Below is a small trained network, with its code and all its weights. Each question gives an input and a class and asks what happens when units are switched off, that is, made to give their printed mean instead of their output.

import numpy as np


def w(rows, s, z=0):
    codes = np.array(rows[::2]) - 128.0
    scale = np.full(codes.shape[1], s)
    scale[-1] = z or s
    return codes * scale


def norm(h):
    return h / np.sqrt((h * h).mean(-1, keepdims=True) + 1e-5)


def f(y):
    return np.maximum(y, 0)


def log_softmax(a):
    a = a - a.max(-1, keepdims=True)
    return a - np.log(np.exp(a).sum(-1, keepdims=True))


def net(x, mask):
    res = np.array(x, float).reshape(1, 2) / 4 @ E
    u = 0
    for l in range(3):
        y = f(norm(res) @ A[l][:, :-1].T + A[l][:, -1])
        res = res + np.where(mask[u : u + 4], y, B[l][:, -1]) @ B[l][:, :-1]
        u += 4
    return log_softmax(norm(res)[-1] @ U[:, :-1].T + U[:, -1])


A, B = {}, {}
E = w([
[176,157,167,53,71,145],'x0',
[120,253,80,62,74,101],'x1',
],0.0042)
A[0] = w([
[119,108,170,107,135,95,45],'0.n1',
[153,15,158,138,153,133,46],'0.n2',
[161,169,168,10,49,114,9],'0.n3',
[125,111,128,107,131,122,164],'0.n4',
],0.011,0.0014)
B[0] = w([
[112,81,96,155,161,87,138],'0.n1',
[113,127,239,171,19,166,207],'0.n2',
[188,122,6,21,105,136,248],'0.n3',
[167,155,118,143,163,111,136],'0.n4',
],0.011)
A[1] = w([
[95,61,96,209,223,99,37],'1.n1',
[85,145,250,149,155,116,3],'1.n2',
[64,52,173,169,215,178,62],'1.n3',
[162,157,207,206,225,97,91],'1.n4',
],0.015,0.0013)
B[1] = w([
[209,144,33,50,96,164,169],'1.n1',
[87,84,61,204,140,206,254],'1.n2',
[4,177,151,140,133,121,190],'1.n3',
[171,57,215,121,95,80,163],'1.n4',
],0.014,0.0071)
A[2] = w([
[40,143,120,136,139,77,255],'2.n1',
[66,95,166,249,126,176,167],'2.n2',
[147,156,157,38,191,160,115],'2.n3',
[114,175,217,184,159,128,76],'2.n4',
],0.017,0.00091)
B[2] = w([
[147,159,148,152,168,102,156],'2.n1',
[3,116,83,166,45,127,248],'2.n2',
[132,103,64,165,160,183,172],'2.n3',
[118,166,82,104,123,105,155],'2.n4',
],0.017)
U = w([
[187,101,232,104,114,113,69],'0',
[159,239,170,181,237,40,101],'1',
[181,143,14,57,123,151,193],'2',
[1,118,166,214,70,116,158],'3',
[145,138,219,106,182,100,3],'4',
],0.0087,0.0065)

Each question gives the input, the list of numbers given to net, and the class t.
The units are the neurons (one row each of A and B). Each row of codes is followed by its name. A weight is (code - 128) times the scale printed after its matrix; where a second scale follows, it is the last column's (A, B and U).
mask holds one flag per neuron, layer by layer. A switched-off neuron (its flag False) gives its mean, the last column of its row in B, instead of its output. The means were averaged over made-up inputs and are rounded, as every weight is.
A unit's drop is (log p(t) with every unit on - log p(t) with that unit switched off) / (log p(t) with every unit on - log p(t) with every unit switched off).
The circuit of an input: a set's keep is (log p(t) with only the set's units on - log p(t) with every unit switched off) / (log p(t) with every unit on - log p(t) with every unit switched off). Starting from all 12 units, units are removed one at a time, each time the one whose removal leaves the highest keep (on an exact tie, the one counted first), for as long as the keep stays at least 0.8.
units of the circuit, in order: the units of the circuit, biggest drop first
top k neurons: the k neurons with the biggest drops, biggest first
top k neurons in layer l: the k neurons of layer l with the biggest drops, biggest first
drop of u: that unit's drop, to one decimal
input [-4,3], class 2: units of the circuit, in order	2.n2
input [-7,8], class 1: top 3 neurons	0.n2, 0.n3, 1.n2
input [2,-1], class 2: top 2 neurons	2.n2, 0.n3
input [-6,6], class 1: top 2 neurons in layer 0	0.n2, 0.n3
input [-7,5], class 2: top 2 neurons	0.n2, 1.n1
input [-4,4], class 1: top 3 neurons in layer 0	0.n2, 0.n3, 0.n1
input [-3,4], class 1: top 2 neurons in layer 2	2.n2, 2.n1
input [0,7], class 2: drop of 2.n2	0.1
input [0,0], class 0: drop of 0.n2	1.1
input [-3,3], class 1: drop of 1.n1	0.8
